Each row has a name. Each question is about the rows just above it. Places in a row count from 1.

Columns, left to right: R E C L
[ 56  92 -71 -30] = <123>
[-1 -2  1 -1] = <127>
[ 1  1  2 -1] = <88>
[-10 -35   1  14] = <11>
<127> without one entry, shuffled: [-1 -1 -2]. Gone:	[1]
The row named <127>:	[-1 -2  1 -1]
The row named <123>:	[ 56  92 -71 -30]
Table of tags by key:
[1] -> J645
[-1] -> J230
[2] -> J850
[56] -> J434
The tag of <88>, keyed by place 1:	J645

Columns, left to right: H Z A F G P D
[  1 -21 -66 -24 -23  12  -3] : <111>
[-18  21 -89  14  10 -34 -15] : <134>
[-35   6 -34   3  -1 -13 -33] : <92>
[ 28  33 -74  25  25 -37  31] : <13>
[-44 -44 -25 -26 -26  19 -26] : <15>
Shuffled <111> with one entry gone: [-23 -21  12 -66   1  -3], missing	[-24]
Table of tags by key:
[5] -> J453
[-20] -> J657
[12] -> J695
[21] -> J792
[-21] -> J608
[6] -> J585
Look up the entry of <111> at place 2 in the table:	J608
How many times does <15> hold [-26]?	3
Whose row is [ 28  33 -74  25  25 -37  31]?	<13>
The row named <13>:	[ 28  33 -74  25  25 -37  31]
Which entry of <111> is missing from [-23 -66 -24  -3  12   1]?	[-21]

Columns, left to right: Y T V U J Q K M
[-15  15  -4 -26  31  11 -13  -5] : <20>
[ 34 -34  19   8   3  16  16 -19] : <108>
[ -2 -22  -6 -14 -83  -3  32 -27] : <90>
[-25 -26  19   2  25  17 -10  -2] : <76>
[-15  -8  -2   8 -71  -5  -3  27] : <70>
[-15  -8  -2   8 -71  -8  15 -19] : <75>
[-19 -27  -2  27 -19] is in which column, read top down?	M
<90> without one entry, shuffled: [-14  32 -22 -83  -2  -3  -6]. Gone:	[-27]
Table of tags by key:
[-13] -> J225
[-10] -> J228
[16] -> J947
[-3] -> J23
The tag of <20>, keyed by place 7:	J225

Columns, left to right: geke pasis Sor bip Kuli zave Tirun vof
[-84  15  64  25  30  27 -55   8] : <73>
[-53  78  78  -5  62  -6  21  13] : <110>
[-56  36 -32  39  81   8  60 -54] : <137>
[-81  30  47  20  22  16 -51  19] : <97>
Which column holds this, read top down? [-32  47]	Sor
tags:
[15] -> J514
[-6] -> J595
[28] -> J73
[16] -> J508
[17] -> J314
[27] -> J865
The tag of <97>, keyed by place 6:	J508
Whose row is [-84  15  64  25  30  27 -55   8]?	<73>
The row named <137>:	[-56  36 -32  39  81   8  60 -54]
Shuffled <97> with one entry gone: [ 47 -51  19  22  16  20 -81], missing	[30]
Which column holds [-84 -53 -56] top down?	geke

Columns, left to right: mupo mugu dok satid likuz laril vaza
[ 29  55  22 -19  30 -13  22] = <43>
[-25 -37  53  16 -14  15   6] = <63>
[-52  -7  12   3  14  29  28] = <10>
The row named <43>:	[ 29  55  22 -19  30 -13  22]
Count of [30] in <43>:	1
key -> tag
[-36] -> J485
[15] -> J373
[52] -> J991
[22] -> J293
[-37] -> J804
[53] -> J762
Join <63> by its entry at place 3:	J762
The row named <10>:	[-52  -7  12   3  14  29  28]
Shuffled <10> with one entry gone: [  3  28  -7  12 -52  14], missing	[29]

Columns, left to right: N X B S
[  4  -3 -65  11] : <45>
[ -1  25 -52  -7] : <112>
[ 46 -29  52  50] : <46>
[ 36 -75 -28  69] : <133>
Shuffled <45> with one entry gone: [11 -3  4], missing	[-65]
[-3 25] is in which column, read top down?	X
Which column holds this, read top down? [11 -7 50]	S
key -> tag
[12] -> J670
[11] -> J320
[50] -> J635
[-7] -> J37
[-66] -> J130
[51] -> J691
[69] -> J238
[-65] -> J689
[-3] -> J758
Join <45> by its entry at place 4:	J320
[-7 50 69] is in which column, read top down?	S
Where do [ -1  25 -52  -7] appear?	<112>

Columns, left to right: gazi lok zoz Rad Vudi besu Kiges
[ 14 -18  52  74 -16   0  11] : <27>
[ 29  -2  35  22  10 -42   1] : <60>
[ 29  -2  35  35  10 -28  35] : <120>
[35 35] is in which column, read top down?	zoz
The row named <60>:	[ 29  -2  35  22  10 -42   1]
How many times does <120> hold [35]?	3

Columns, left to right: kituf teve zefo Pul gesu zam rus fazo
[ 66  28   5 -45 -10  -5  17 -21] = <86>
[ -9  -4  33 -36  -1  15  34 -56] = <146>
[30 61 63 16 30 16  3 28] = <61>
[30 61 63 16 30 19  3 28] = <56>
[ 10   4 -35 -25 -45 -22 -68 -36] = <160>
[  7 -36 -48 -38  63 -30  31 -22] = <89>
[-34 -53 -79 -24 -14  33 -30 -16] = <37>
The row named <86>:	[ 66  28   5 -45 -10  -5  17 -21]
The row named <160>:	[ 10   4 -35 -25 -45 -22 -68 -36]
Which column holds [-21 -56  28] top down?	fazo
The row named <56>:	[30 61 63 16 30 19  3 28]
key -> tag
[-36] -> J495
[-22] -> J252
[-4] -> J169
Join <89> by its entry at place 2:	J495

Columns, left to right: Tavu sofam lepo Peleb vuka
[-24  40 -24 -24 -66] -> <35>
[-38  13 -38  13  12] -> <72>
[-54  -8 -23  25 -13] -> <40>
[-38 -10 -88  13  46] -> <119>
[-63 -33  45 -79  61] -> <124>
<124> without one entry, shuffled: [ 61 -79  45 -63]. Gone:	[-33]
Times [-24] occurs in <35>:	3
Table of tags by key:
[14] -> J759
[13] -> J361
[40] -> J408
[-38] -> J462
[-8] -> J321
[-10] -> J808
Look up the entry of <72> at place 2 in the table:	J361
Which entry of <40> is missing from [-13  25 -23 -54]?	[-8]
Times [13] occurs in <72>:	2
The row named <124>:	[-63 -33  45 -79  61]

Columns, left to right: vovav dufos deni Faza rif ravo lozi Zeka tupo Bik
[-29  31 -40  31 -21  12 -28  58  19  35] : <165>
[ 24 -14  46 -14  -5  -7  11 -66 -42 -17] : <175>
[-39  14 -12  21 -33  33 -20  27 -12  36] : <187>
[-29  31  26  31 -21  12 -28  58  19  35] : <180>
[-39  14 -12  21 -33  33 -10  37  -5  25] : <102>
[ 17 -24  -7 -29  29  14  23  14  30 -13] : <55>
[-26  20 -45  27   1   7 -15  64  35  24] : <66>
[ 23  -7 -22 -26  24  -5  10  24  41 -13] : <172>
[-28  28 -28  23 -36  24 -28  41   4  36] : <25>
[ -5 -26 -18  -2  51 -14  28  34  44 -26] : <91>
key -> tag
[-26] -> J337
[24] -> J477
[41] -> J366
[-25] -> J196
[29] -> J167
[28] -> J716
The tag of <25>, keyed by place 2:	J716
Which column holds [ 21  31  21 -29  27 -26  23] top down?	Faza
The row with [-28  28 -28  23 -36  24 -28  41   4  36] is	<25>

